Below is a small trained network, with its code and all its weights. Each question gives an input and a target symbol and asks what happens when units are switched off, that is, made to give their printed mean instead of their output.

import numpy as np


def w(rows, s, z=0):
    codes = np.array(rows[::2]) - 128.0
    scale = np.full(codes.shape[1], s)
    scale[-1] = z or s
    return codes * scale


def f(y):
    return np.maximum(y, 0)


def softmax(a):
    e = np.exp(a - a.max(-1, keepdims=True))
    return e / e.sum(-1, keepdims=True)


def log_softmax(a):
    a = a - a.max(-1, keepdims=True)
    return a - np.log(np.exp(a).sum(-1, keepdims=True))


def net(x, mask):
    ids = ['ΔΦΨαβγηθλμστω'.index(c) for c in x.split()]
    T = len(ids)
    res = E[ids] + P[:T]
    u = 0
    for l in range(3):
        r = res
        for j in range(3):
            rows = slice(2 * j, 2 * j + 2)
            q, k, v = (r @ M[l][rows].T for M in (Q, K, V))
            z = softmax(np.where(np.tri(T) > 0, q @ k.T / 2**0.5, -1e9)) @ v
            o = O[l][rows]
            res = res + np.where(mask[u + j], z, o[:, -1]) @ o[:, :-1]
        u += 3
        y = f(res @ A[l][:, :-1].T + A[l][:, -1])
        res = res + np.where(mask[u : u + 4], y, B[l][:, -1]) @ B[l][:, :-1]
        u += 4
    return log_softmax(res[-1] @ U[:, :-1].T + U[:, -1])


Q, K, V, O, A, B = {}, {}, {}, {}, {}, {}
E = w([
[130,48,105,82,156,211,49],'Δ',
[113,138,85,138,83,61,129],'Φ',
[34,172,67,94,145,169,163],'Ψ',
[187,123,235,126,166,202,219],'α',
[144,211,146,107,8,200,76],'β',
[38,192,47,77,143,148,190],'γ',
[145,147,135,156,231,217,208],'η',
[199,114,160,170,98,227,73],'θ',
[202,58,114,66,150,178,49],'λ',
[118,187,113,77,197,51,253],'μ',
[83,151,133,104,219,73,103],'σ',
[175,168,82,37,153,79,96],'τ',
[229,95,52,110,84,109,149],'ω',
],0.017)
P = w([
[157,166,105,248,165,144,156],'0',
[139,130,115,114,163,127,146],'1',
[133,136,120,114,151,123,143],'2',
[132,138,122,112,149,124,143],'3',
[132,139,126,111,146,117,139],'4',
[132,146,124,106,143,120,140],'5',
[131,146,121,106,141,122,138],'6',
[131,154,122,106,142,114,141],'7',
[130,156,127,103,136,119,137],'8',
[131,149,123,102,135,112,138],'9',
[130,146,127,103,137,123,135],'10',
[126,152,122,106,135,115,139],'11',
[128,149,123,103,137,120,135],'12',
[133,146,125,104,137,120,135],'13',
],0.014)
Q[0] = w([
[104,223,91,156,147,133,174],'0.h0',
[133,123,138,6,148,147,1],'0.h0',
[153,187,183,94,108,134,179],'0.h1',
[158,205,221,145,95,122,109],'0.h1',
[130,209,214,193,124,51,163],'0.h2',
[69,136,126,85,63,119,182],'0.h2',
],0.0086)
K[0] = w([
[125,108,80,116,103,80,92],'0.h0',
[41,132,158,255,150,126,75],'0.h0',
[121,127,42,180,3,73,87],'0.h1',
[176,98,140,113,116,252,89],'0.h1',
[152,80,92,19,61,135,129],'0.h2',
[121,94,244,194,199,129,156],'0.h2',
],0.0074)
V[0] = w([
[79,195,116,176,166,136,47],'0.h0',
[112,130,155,100,164,79,110],'0.h0',
[125,112,215,146,166,124,179],'0.h1',
[75,57,85,181,62,185,108],'0.h1',
[113,82,138,50,154,141,110],'0.h2',
[71,165,196,139,253,138,62],'0.h2',
],0.0055)
O[0] = w([
[126,135,87,101,116,123,254,111],'0.h0',
[125,40,111,58,88,167,153,115],'0.h0',
[98,177,120,116,124,180,211,86],'0.h1',
[85,6,178,181,79,146,73,2],'0.h1',
[139,20,119,100,122,197,65,94],'0.h2',
[116,135,85,57,162,221,160,127],'0.h2',
],0.0056,0.0037)
A[0] = w([
[254,148,148,95,59,82,169,72],'0.n0',
[106,60,175,167,147,123,117,2],'0.n1',
[67,103,181,219,129,139,165,94],'0.n2',
[42,134,47,27,93,34,99,119],'0.n3',
],0.0072,0.007)
B[0] = w([
[114,10,87,86,131,233,213,218],'0.n0',
[16,123,80,96,110,207,242,128],'0.n1',
[181,1,82,51,131,182,136,135],'0.n2',
[157,84,172,163,153,203,70,255],'0.n3',
],0.0083,0.0064)
Q[1] = w([
[130,122,39,53,161,116,176],'1.h0',
[159,49,197,201,161,132,254],'1.h0',
[162,242,186,163,51,23,153],'1.h1',
[69,90,161,169,70,147,89],'1.h1',
[206,145,96,220,101,144,110],'1.h2',
[96,122,229,138,68,113,176],'1.h2',
],0.0077)
K[1] = w([
[82,50,57,182,150,60,205],'1.h0',
[153,66,237,60,226,141,147],'1.h0',
[67,96,220,5,92,176,128],'1.h1',
[70,255,138,90,156,96,138],'1.h1',
[181,205,132,241,121,133,126],'1.h2',
[163,124,108,153,160,153,184],'1.h2',
],0.0072)
V[1] = w([
[2,104,149,106,72,202,103],'1.h0',
[109,142,198,162,51,75,211],'1.h0',
[118,113,197,142,117,167,92],'1.h1',
[90,78,130,150,104,105,188],'1.h1',
[167,111,136,167,137,240,190],'1.h2',
[107,187,128,112,175,168,88],'1.h2',
],0.0068)
O[1] = w([
[77,170,47,85,195,148,239,1],'1.h0',
[30,32,11,59,103,150,35,65],'1.h0',
[181,76,119,162,128,152,109,47],'1.h1',
[96,58,151,39,111,128,114,130],'1.h1',
[136,2,240,148,27,154,179,243],'1.h2',
[61,75,130,180,53,58,64,168],'1.h2',
],0.0053,0.0074)
A[1] = w([
[121,105,104,160,125,192,100,3],'1.n0',
[222,39,176,62,127,182,90,57],'1.n1',
[6,159,143,193,150,165,121,75],'1.n2',
[102,85,255,107,151,104,126,171],'1.n3',
],0.0058,0.0052)
B[1] = w([
[148,54,167,158,128,23,145,129],'1.n0',
[1,247,98,204,108,221,169,254],'1.n1',
[191,235,59,133,97,183,104,137],'1.n2',
[30,155,50,67,143,27,72,219],'1.n3',
],0.0078,0.0083)
Q[2] = w([
[111,11,186,145,106,90,176],'2.h0',
[157,121,130,184,24,164,157],'2.h0',
[123,186,127,88,172,137,106],'2.h1',
[133,79,104,184,153,88,150],'2.h1',
[115,166,96,164,120,124,114],'2.h2',
[114,144,148,99,142,98,140],'2.h2',
],0.013)
K[2] = w([
[75,78,110,37,141,179,56],'2.h0',
[158,142,145,87,43,175,127],'2.h0',
[119,12,75,187,175,153,103],'2.h1',
[160,162,105,53,101,87,119],'2.h1',
[140,85,116,196,193,86,208],'2.h2',
[178,80,94,141,146,206,110],'2.h2',
],0.011)
V[2] = w([
[223,193,91,85,128,111,96],'2.h0',
[61,160,128,78,162,83,158],'2.h0',
[106,147,117,138,137,227,58],'2.h1',
[145,190,134,94,80,141,126],'2.h1',
[96,138,254,154,125,52,99],'2.h2',
[84,164,78,163,184,90,131],'2.h2',
],0.0084)
O[2] = w([
[84,131,180,105,4,205,105,45],'2.h0',
[168,255,40,168,165,209,167,91],'2.h0',
[108,170,141,212,113,97,112,253],'2.h1',
[52,130,117,159,10,90,63,176],'2.h1',
[56,231,163,130,94,37,147,79],'2.h2',
[146,41,125,238,178,40,93,163],'2.h2',
],0.0068,0.0051)
A[2] = w([
[157,210,95,120,190,108,56,3],'2.n0',
[115,123,101,100,31,114,119,129],'2.n1',
[254,151,86,24,159,59,159,129],'2.n2',
[152,126,149,160,120,53,133,118],'2.n3',
],0.009,0.0041)
B[2] = w([
[138,151,72,115,90,109,200,253],'2.n0',
[175,198,111,1,214,79,143,234],'2.n1',
[40,84,176,165,40,53,201,219],'2.n2',
[236,119,63,105,122,156,193,198],'2.n3',
],0.0091,0.0039)
U = w([
[101,193,75,184,83,124,99,25],'Δ',
[230,114,109,113,180,33,107,217],'Φ',
[74,90,142,106,162,73,87,160],'Ψ',
[32,173,183,171,153,225,166,1],'α',
[163,198,212,65,104,142,138,124],'β',
[122,129,135,133,155,121,124,128],'γ',
[181,173,206,130,254,165,172,145],'η',
[121,169,218,221,86,108,100,222],'θ',
[103,129,102,121,144,130,98,140],'λ',
[94,144,159,112,149,74,194,59],'μ',
[169,193,56,120,192,58,135,74],'σ',
[133,130,94,156,145,170,121,125],'τ',
[186,79,77,102,110,197,174,172],'ω',
],0.0084,0.0053)

Each question gives the input, a string of symbols that net reads in full, and the target symbol t.
The units are the heads (2 rows each of Q, K, V and O) and the neurons (one row each of A and B). Each row of codes is followed by its name. A weight is (code - 128) times the scale printed after its matrix; where a second scale follows, it is the last column's (O, A, B and U).
mask holds one flag per unit, layer by layer, with each layer's heads first. A switched-off unit (its flag False) gives its mean, the last column of its rows in O or B, instead of its output. The means were averaged over made-up inputs and are rounded, as every weight is.
A unit's drop is (log p(t) with every unit on - log p(t) with that unit switched off) / (log p(t) with every unit on - log p(t) with every unit switched off).
k most important neurons: the k neurons with the biggest drops, biggest first
top k neurons in layer l: the k neurons of layer l with the biggest drops, biggest first
heads that matter: for each layer, one digit per head in row order, 1 if its drop is at least 0.15 and else 0, layers parted by /
input τ τ γ, target β: heads that matter : 000 / 100 / 100
input Δ μ Δ β ω Δ Φ σ, target σ: heads that matter : 000 / 000 / 100
input α Ψ μ Φ α σ λ α ω σ σ σ α τ, target σ: 3 most important neurons : (1.n1; 0.n3; 0.n0)
input θ ω μ λ λ τ, target Φ: heads that matter : 110 / 011 / 100
input η σ τ Ψ α Ψ σ λ μ Φ μ ω τ, target μ: top neuron in layer 2 : (2.n2)
input α Φ γ Φ λ, target σ: 2 most important neurons : (1.n1; 2.n0)
input ω η Φ Ψ λ, target Ψ: 3 most important neurons : (1.n1; 1.n3; 0.n3)
input μ τ ω Φ τ μ τ, target Δ: 3 most important neurons : (1.n1; 0.n3; 2.n0)
input σ μ η Δ, target α: heads that matter : 101 / 000 / 100
input λ Δ η ω α σ μ η λ, target θ: heads that matter : 000 / 010 / 101
input σ θ ω σ σ τ, target α: 3 most important neurons : (1.n1; 0.n3; 0.n0)
input η Φ μ γ, target μ: heads that matter : 010 / 001 / 110
input σ λ Δ μ σ μ ω λ λ ω Δ Φ μ τ, target α: 2 most important neurons : (0.n3; 1.n1)
input λ λ λ ω τ λ, target θ: 2 most important neurons : (1.n1; 2.n1)
input η ω λ α γ η α μ τ θ Δ, target μ: 3 most important neurons : (2.n2; 0.n2; 0.n0)
input σ γ θ ω Φ, target Φ: 2 most important neurons : (1.n1; 0.n0)
input λ ω τ μ θ Ψ Φ μ γ, target θ: most important neuron : (0.n3)
input τ η Δ, target β: 3 most important neurons : (1.n1; 2.n1; 0.n3)
input η Δ η ω ω σ τ ω γ Φ Ψ, target μ: 2 most important neurons : (2.n2; 0.n2)
input μ ω Φ τ α γ, target Δ: top 2 neurons in layer 0 : (0.n3; 0.n0)
input ω β Ψ η Φ μ Δ λ τ, target Ψ: 2 most important neurons : (1.n1; 0.n3)
input θ σ η σ μ θ γ γ θ γ Φ θ ω Δ, target Φ: heads that matter : 010 / 011 / 100
input τ Ψ λ Ψ μ Ψ Ψ, target β: heads that matter : 000 / 100 / 100
input α Δ σ η Δ, target σ: heads that matter : 000 / 001 / 100
input Ψ μ γ θ λ σ γ α, target α: heads that matter : 000 / 000 / 000
input θ ω γ, target Φ: top neuron in layer 0 : (0.n2)
